Below are the code and all the weights of a small trained network. Each question names an input and a class and asks about switching units off, where a switched-off unit gives its printed mean instead of its output.

import numpy as np


def w(rows, s, z=0):
    codes = np.array(rows[::2]) - 128.0
    scale = np.full(codes.shape[1], s)
    scale[-1] = z or s
    return codes * scale


def norm(h):
    return h / np.sqrt((h * h).mean(-1, keepdims=True) + 1e-5)


def f(y):
    return np.maximum(y, 0)


def log_softmax(a):
    a = a - a.max(-1, keepdims=True)
    return a - np.log(np.exp(a).sum(-1, keepdims=True))


def net(x, mask):
    res = np.array(x, float).reshape(1, 3) / 4 @ E
    u = 0
    for l in range(2):
        y = f(norm(res) @ A[l][:, :-1].T + A[l][:, -1])
        res = res + np.where(mask[u : u + 4], y, B[l][:, -1]) @ B[l][:, :-1]
        u += 4
    return log_softmax(norm(res)[-1] @ U[:, :-1].T + U[:, -1])


A, B = {}, {}
E = w([
[131,146,102,187,127,116,82,127,176],'x0',
[187,63,183,134,147,44,117,225,150],'x1',
[132,118,223,64,254,156,132,52,185],'x2',
],0.0073)
A[0] = w([
[131,159,106,183,114,129,112,136,255,99],'L0N0',
[156,141,97,191,144,134,80,77,194,2],'L0N1',
[106,173,92,102,158,172,148,116,154,72],'L0N2',
[124,156,144,72,109,100,247,110,110,194],'L0N3',
],0.0092,0.0034)
B[0] = w([
[19,92,186,113,112,57,212,214,68,244],'L0N0',
[37,118,160,101,130,214,29,172,51,206],'L0N1',
[199,25,229,137,105,147,98,34,211,220],'L0N2',
[2,149,153,220,101,74,52,202,91,254],'L0N3',
],0.008,0.0043)
A[1] = w([
[151,126,8,165,74,114,142,133,105,89],'L1N0',
[102,175,116,118,78,227,174,66,130,117],'L1N1',
[190,36,127,91,157,77,129,144,150,175],'L1N2',
[112,138,134,112,233,132,112,107,164,5],'L1N3',
],0.012,0.0014)
B[1] = w([
[138,181,206,9,219,177,192,57,190,253],'L1N0',
[236,81,45,245,113,21,71,235,107,222],'L1N1',
[147,116,49,210,89,159,37,61,120,219],'L1N2',
[132,218,94,20,72,144,255,184,121,201],'L1N3',
],0.0097,0.0073)
U = w([
[194,203,107,49,122,129,249,169,202,125],'0',
[232,79,67,217,117,84,75,155,167,128],'1',
[40,136,141,143,119,131,128,194,68,127],'2',
[99,114,134,143,148,120,126,114,178,200],'3',
[137,49,89,183,236,166,189,73,128,1],'4',
],0.011,0.01)

Each question gives the input, the list of numbers given to net, and the class t.
The units are the neurons (one row each of A and B). Each row of codes is followed by its name. A weight is (code - 128) times the scale printed after its matrix; where a second scale follows, it is the last column's (A, B and U).
mask holds one flag per neuron, layer by layer. A switched-off neuron (its flag False) gives its mean, the last column of its row in B, instead of its output. The means were averaged over made-up inputs and are rounded, as every weight is.
A unit's drop is (log p(t) with every unit on - log p(t) with that unit switched off) / (log p(t) with every unit on - log p(t) with every unit switched off).
The circuit of an input: a set's keep is (log p(t) with only the set's units on - log p(t) with every unit switched off) / (log p(t) with every unit on - log p(t) with every unit switched off). Starting from all 8 units, units are removed one at a time, each time the one whose removal leaves the highest keep (on an exact tie, the one counted first), for as long as the keep stays at least 0.8.
units of the circuit, in order: the units of the circuit, biggest drop first
most important unit: the unit with the biggest drop
k most important neurons: the k neurons with the biggest drops, biggest first
top k neurons in layer l: the k neurons of layer l with the biggest drops, biggest first
input [7,8,8], class 0: 4 most important neurons : L1N3, L1N1, L0N2, L0N3
input [-4,3,-5], class 0: 2 most important neurons : L1N0, L0N0
input [7,5,-1], class 2: most important unit : L0N0
input [8,6,-5], class 2: units of the circuit, in order : L0N0, L1N1
input [-5,-5,-2], class 1: top 2 neurons in layer 0 : L0N0, L0N2
input [-1,5,6], class 0: 2 most important neurons : L1N3, L1N1
input [-1,1,-1], class 3: top 3 neurons in layer 0 : L0N1, L0N0, L0N2
input [-3,7,-7], class 0: 2 most important neurons : L1N0, L0N2
input [-4,8,8], class 0: 2 most important neurons : L1N3, L1N1
input [8,0,7], class 2: units of the circuit, in order : L0N1, L0N0
input [3,-4,2], class 1: 4 most important neurons : L1N1, L1N0, L0N3, L0N2
input [5,-1,-5], class 0: top 2 neurons in layer 1 : L1N0, L1N2
input [4,8,8], class 0: top 2 neurons in layer 1 : L1N3, L1N1
input [6,-3,5], class 2: 3 most important neurons : L0N1, L1N0, L0N0
input [-5,-6,5], class 1: units of the circuit, in order : L1N1
input [7,-3,-5], class 2: 3 most important neurons : L0N0, L0N1, L1N3
input [-7,7,4], class 1: 2 most important neurons : L1N2, L1N0
input [-2,-4,0], class 1: 2 most important neurons : L0N0, L1N0
input [-3,-8,5], class 1: top 2 neurons in layer 1 : L1N1, L1N0
input [-1,4,2], class 1: units of the circuit, in order : L1N2
